Below are the code and all the weights of a small trained network. Each question names an input and a class and asks about switching units off, where a switched-off unit gives its printed mean instead of its output.

import numpy as np


def w(rows, s, z=0):
    codes = np.array(rows[::2]) - 128.0
    scale = np.full(codes.shape[1], s)
    scale[-1] = z or s
    return codes * scale


def norm(h):
    return h / np.sqrt((h * h).mean(-1, keepdims=True) + 1e-5)


def f(y):
    return y / 2 * (1 + np.tanh(0.7978845608 * (y + 0.044715 * y**3)))


def log_softmax(a):
    a = a - a.max(-1, keepdims=True)
    return a - np.log(np.exp(a).sum(-1, keepdims=True))


def net(x, mask):
    res = np.array(x, float).reshape(1, 3) / 4 @ E
    u = 0
    for l in range(4):
        y = f(norm(res) @ A[l][:, :-1].T + A[l][:, -1])
        res = res + np.where(mask[u : u + 4], y, B[l][:, -1]) @ B[l][:, :-1]
        u += 4
    return log_softmax(norm(res)[-1] @ U[:, :-1].T + U[:, -1])


A, B = {}, {}
E = w([
[78,139,115,180,39,49],'x0',
[90,124,180,62,154,44],'x1',
[51,214,64,162,242,254],'x2',
],0.0086)
A[0] = w([
[145,95,105,185,79,201,91],'L0N1',
[64,160,130,155,1,128,97],'L0N2',
[59,167,97,113,143,195,47],'L0N3',
[170,79,159,245,113,211,2],'L0N4',
],0.0083,0.0038)
B[0] = w([
[204,127,137,106,175,136,228],'L0N1',
[108,208,83,95,111,132,253],'L0N2',
[107,117,129,185,200,140,242],'L0N3',
[177,100,46,88,2,117,211],'L0N4',
],0.0097,0.0029)
A[1] = w([
[121,81,140,173,51,126,169],'L1N1',
[214,182,62,118,121,130,27],'L1N2',
[228,130,101,180,69,154,2],'L1N3',
[202,89,74,254,191,74,120],'L1N4',
],0.0072,0.0022)
B[1] = w([
[55,229,2,48,163,169,204],'L1N1',
[109,34,71,184,21,140,211],'L1N2',
[125,55,76,33,160,211,253],'L1N3',
[71,114,202,35,130,197,181],'L1N4',
],0.0083,0.0023)
A[2] = w([
[88,150,140,155,121,68,3],'L2N1',
[131,122,126,29,125,42,169],'L2N2',
[241,120,139,159,85,178,95],'L2N3',
[160,81,225,61,111,2,187],'L2N4',
],0.0078,0.0038)
B[2] = w([
[140,122,111,84,49,121,129],'L2N1',
[74,110,254,105,142,25,224],'L2N2',
[156,150,3,74,70,142,161],'L2N3',
[198,59,220,187,192,190,254],'L2N4',
],0.0093,0.0068)
A[3] = w([
[207,68,175,74,121,155,77],'L3N1',
[142,203,93,163,116,18,125],'L3N2',
[2,16,122,99,144,77,245],'L3N3',
[124,32,174,70,158,88,4],'L3N4',
],0.0075,0.0034)
B[3] = w([
[89,95,103,193,165,176,227],'L3N1',
[118,120,111,5,86,13,160],'L3N2',
[159,145,209,121,95,187,253],'L3N3',
[204,45,120,78,192,24,202],'L3N4',
],0.012,0.0037)
U = w([
[154,85,77,190,205,118,1],'0',
[85,193,129,52,69,85,136],'1',
[203,51,230,136,180,92,175],'2',
[82,191,22,191,111,66,14],'3',
[55,230,110,181,237,252,164],'4',
[174,125,50,82,93,220,240],'5',
],0.011,0.0057)

Each question gives the input, the list of numbers given to net, and the class t.
The units are the neurons (one row each of A and B). Each row of codes is followed by its name. A weight is (code - 128) times the scale printed after its matrix; where a second scale follows, it is the last column's (A, B and U).
mask holds one flag per neuron, layer by layer. A switched-off neuron (its flag False) gives its mean, the last column of its row in B, instead of its output. The means were averaged over made-up inputs and are rounded, as every weight is.
A unit's drop is (log p(t) with every unit on - log p(t) with that unit switched off) / (log p(t) with every unit on - log p(t) with every unit switched off).
The circuit of an input: a set's keep is (log p(t) with only the set's units on - log p(t) with every unit switched off) / (log p(t) with every unit on - log p(t) with every unit switched off). Starting from the 12 units with the biggest drops (on a tie, the unit counted first), units are removed one at a time, each time the one whose removal leaves the highest keep (on an exact tie, the one counted first), for as long as the keep stays at least 0.8.
circuit, biggest first: the units of the circuit, biggest drop first
most important unit: the unit with the biggest drop
k most important neurons: the k neurons with the biggest drops, biggest first
drop when u is switched off: that unit's drop, to one decimal
input [8,0,3], class 1: circuit, biggest first => (L3N2)
input [7,7,5], class 1: circuit, biggest first => (L3N2; L2N4)
input [4,-3,1], class 3: 2 most important neurons => (L0N2; L2N4)
input [6,-8,-8], class 1: circuit, biggest first => (L1N1; L2N4)
input [5,-7,-4], class 5: 2 most important neurons => (L1N3; L0N1)
input [6,4,-1], class 1: 2 most important neurons => (L0N2; L0N1)
input [8,-6,-8], class 1: 2 most important neurons => (L1N1; L0N2)
input [7,4,6], class 1: 3 most important neurons => (L2N4; L3N2; L1N3)
input [2,0,1], class 3: 3 most important neurons => (L0N2; L2N2; L3N3)
input [4,-7,3], class 5: 2 most important neurons => (L0N4; L0N1)
input [-2,1,1], class 4: 3 most important neurons => (L2N2; L2N4; L3N4)
input [7,-2,-5], class 1: 2 most important neurons => (L1N1; L0N2)
input [4,-7,-2], class 5: 2 most important neurons => (L1N3; L0N1)
input [-2,-6,2], class 5: circuit, biggest first => (L0N4)
input [3,4,2], class 1: 2 most important neurons => (L2N4; L0N1)
input [5,1,4], class 3: 2 most important neurons => (L2N4; L0N2)
input [-3,-8,5], class 5: drop when L2N3 is switched off => 0.2
input [-2,-6,-2], class 5: drop when L2N4 is switched off => 0.0
input [7,-1,4], class 3: drop when L3N2 is switched off => 0.2
input [2,-5,-5], class 5: most important unit => L1N3
